Each row is followed by its class.
[-0.46  0.88  0.08 -0.66  0.16 -1.74  0.59 -0.44  0.64  2.67 -1.23 -0.30
 -0.51 -0.59  0.22 -0.07 -0.08  0.54 -0.72 -0.51 -0.22  0.26 -0.27  0.48
  0.72  0.82 -0.03 -0.04 -0.20 -0.01  0.62]
<109>
[ 0.51 -0.06 -1.60  0.75 -0.72 -0.95 -0.28  1.44 -0.15  1.45  1.47  0.92
  0.62 -1.01 -0.71  0.82  0.30 -0.49  0.04 -0.25  0.37  0.18 -0.16 -0.53
 -0.08  0.60  1.18  0.11  0.37  0.86  0.23]
<51>
[-0.13  0.97  0.04 -2.90  0.04  0.78  1.22 -0.17  0.32  0.74 -1.71 -2.53
 -0.76 -0.14 -0.18 -0.38 -0.53  0.41  0.23  0.07 -1.68 -0.58 -0.26  0.69
  0.28  1.03 -0.42  0.31 -0.22  0.48  1.31]
<109>
[ 0.02 -0.23 -1.40  1.19 -0.33  0.49  0.07  0.11  0.35  0.87  0.84  1.57
  0.39 -0.80  0.01  0.16 -0.30 -0.23  0.35 -0.14  0.46 -0.33 -0.24 -0.62
  0.32 -0.62 -0.11  0.31  0.03  2.16 -0.24]
<51>
[ 0.43 -0.32 -0.98  1.78  0.02  1.12 -0.43 -0.31  0.38 -0.19  0.89  0.68
 -0.16 -0.35  0.55  1.52 -0.32  0.32  0.76 -0.44  0.97 -0.10  0.41 -0.01
 -0.34 -2.12  0.28 -0.03 -0.51  0.46  0.64]
<51>
[-0.36 -0.06 -1.96  0.47  1.54 -1.50  1.02 -2.35  0.99  0.52 -2.89 -1.31
 -1.11  1.17  1.99 -0.64 -0.68  0.94  1.15 -0.67  1.34 -1.00 -0.39  0.84
  0.40 -2.43 -2.05 -0.51 -0.38 -0.14  0.10]
<109>
[ 0.26 -0.21 -1.61  1.36 -0.79  0.78  0.09  0.12  0.80  0.88  0.19  0.60
  0.49 -0.16 -0.09  0.23  0.17 -0.05  0.85 -0.13  0.42 -0.41 -0.35 -0.45
  0.23 -0.65  0.71 -0.24 -0.02  0.02 -0.18]
<51>
[ 0.13  0.43  1.05 -1.50 -0.30  0.49  0.69  0.57  0.36 -0.56 -1.05 -1.24
 -0.68  0.53 -0.79 -0.82 -0.03  0.38 -0.22  0.09 -1.34  0.13 -0.08  0.91
  0.29  0.84 -0.54  0.17 -0.84  0.50  1.06]
<109>
[ 1.56 -0.13 -1.95  1.49  0.13  2.15  0.32 -0.40 -0.04 -1.05  0.31  0.11
 -0.52  0.01  1.16 -0.59 -0.88  0.31  0.76 -0.16  1.14 -0.76 -1.03  0.08
  0.09 -3.15 -0.17 -0.36  0.06  0.77 -1.16]
<51>
[-0.83  0.28 -0.02 -1.53  1.01 -2.53  0.94 -0.92  0.96  1.47 -2.28 -1.85
 -1.41  0.97  0.74 -0.47 -0.08  0.57  1.46 -0.97 -1.07 -0.39 -0.17  2.22
 -0.05 -1.15 -0.97 -0.09 -1.03  0.02  0.70]
<109>
[-0.04  0.51 -2.38 -0.84  1.01 -1.16  1.00 -0.52  0.82 -1.04 -2.16 -1.35
 -1.28  1.75  0.94 -0.47 -0.42  0.72  0.79 -0.34 -0.34 -1.47 -0.40  0.78
 -1.01 -2.20 -0.54 -0.14 -1.07  0.68 -0.11]
<109>
[ 0.33 -0.45 -1.66  1.90 -0.30  1.22  1.18 -0.47  0.09 -0.74  1.76  0.46
 -0.01 -0.47  0.36  1.02 -0.09  0.12  0.60 -0.41  1.04 -0.36 -0.63 -0.28
 -0.24 -2.03  1.07 -0.34 -0.10  0.78 -0.97]
<51>
[ 0.32 -0.03 -1.81  1.75 -0.01  1.36 -0.12 -0.40  0.46 -0.39  0.53  0.37
 -0.26 -0.36  0.95 -0.33  2.66  0.20  1.44 -0.49  0.98 -0.85 -0.38  0.21
 -0.48 -2.24  0.19 -0.03 -0.33  0.41 -1.14]
<51>
[ 0.42  0.53  2.38  0.42 -0.37  1.12  0.69  0.10  1.51 -3.10 -1.03  1.10
  0.51  0.06 -1.69  0.16 -0.87  0.37 -1.49  0.19 -0.43  0.08 -0.29  0.40
  0.83 -1.17 -1.63  0.26 -0.22  0.36 -0.40]
<109>
[-0.10  0.37 -2.13  0.18  0.46  4.16  0.92 -1.70  1.01 -1.53 -2.30 -1.90
 -1.50  0.44  1.84 -1.64 -0.97  1.46  2.08 -0.59  0.06 -1.59 -1.21  1.48
 -0.03 -3.46 -1.39 -0.14 -1.10  1.32 -0.59]
<109>
[-0.08 -0.10 -0.79  0.27  0.01 -1.31  0.42  0.02  0.56  2.25 -0.53  0.13
  0.09 -0.98  0.45 -0.01 -0.02 -0.31  1.14 -0.64 -0.26  0.36 -0.32  0.40
 -0.20 -0.60  1.24 -0.09 -0.21  0.65  0.87]
<109>
[ 0.50 -0.42 -1.08  0.85 -0.65 -0.49 -0.57  0.61 -0.15  1.09  1.75  0.78
  0.95 -0.44 -0.69  0.80  0.26 -0.62  0.06 -0.62 -0.25  0.28 -0.11 -0.95
 -1.01  0.14  1.49  0.04  0.22  0.26 -0.06]
<51>
[-0.05  0.68  1.98  0.34 -0.23  1.01  0.63  0.44  0.77 -2.79 -1.33  0.16
 -0.63  0.56 -0.77 -1.22 -0.20  0.29 -0.73  0.37 -0.31  0.27 -0.06  0.59
  0.29 -1.42 -1.46 -0.05 -0.63  0.15 -0.41]
<109>
[-0.33  0.05 -1.50 -0.20  0.96 -1.45  0.74 -0.68  0.26 -2.38 -2.38 -1.23
 -0.71  1.51  1.18 -0.50 -0.62  0.15  0.03 -0.32  0.56 -1.17  0.04  0.07
 -0.83 -1.84 -0.96 -0.61 -0.73 -0.98 -0.41]
<109>
[ 0.08 -0.08 -1.51  1.68 -0.55  0.90 -0.23 -0.23  0.27  0.21  1.57  0.87
  0.53 -0.30  0.17  0.39 -0.46  0.05  0.27 -0.40  0.54 -0.77  0.14 -0.36
 -1.03 -1.30  0.44  0.04  0.43  0.83 -0.95]
<51>
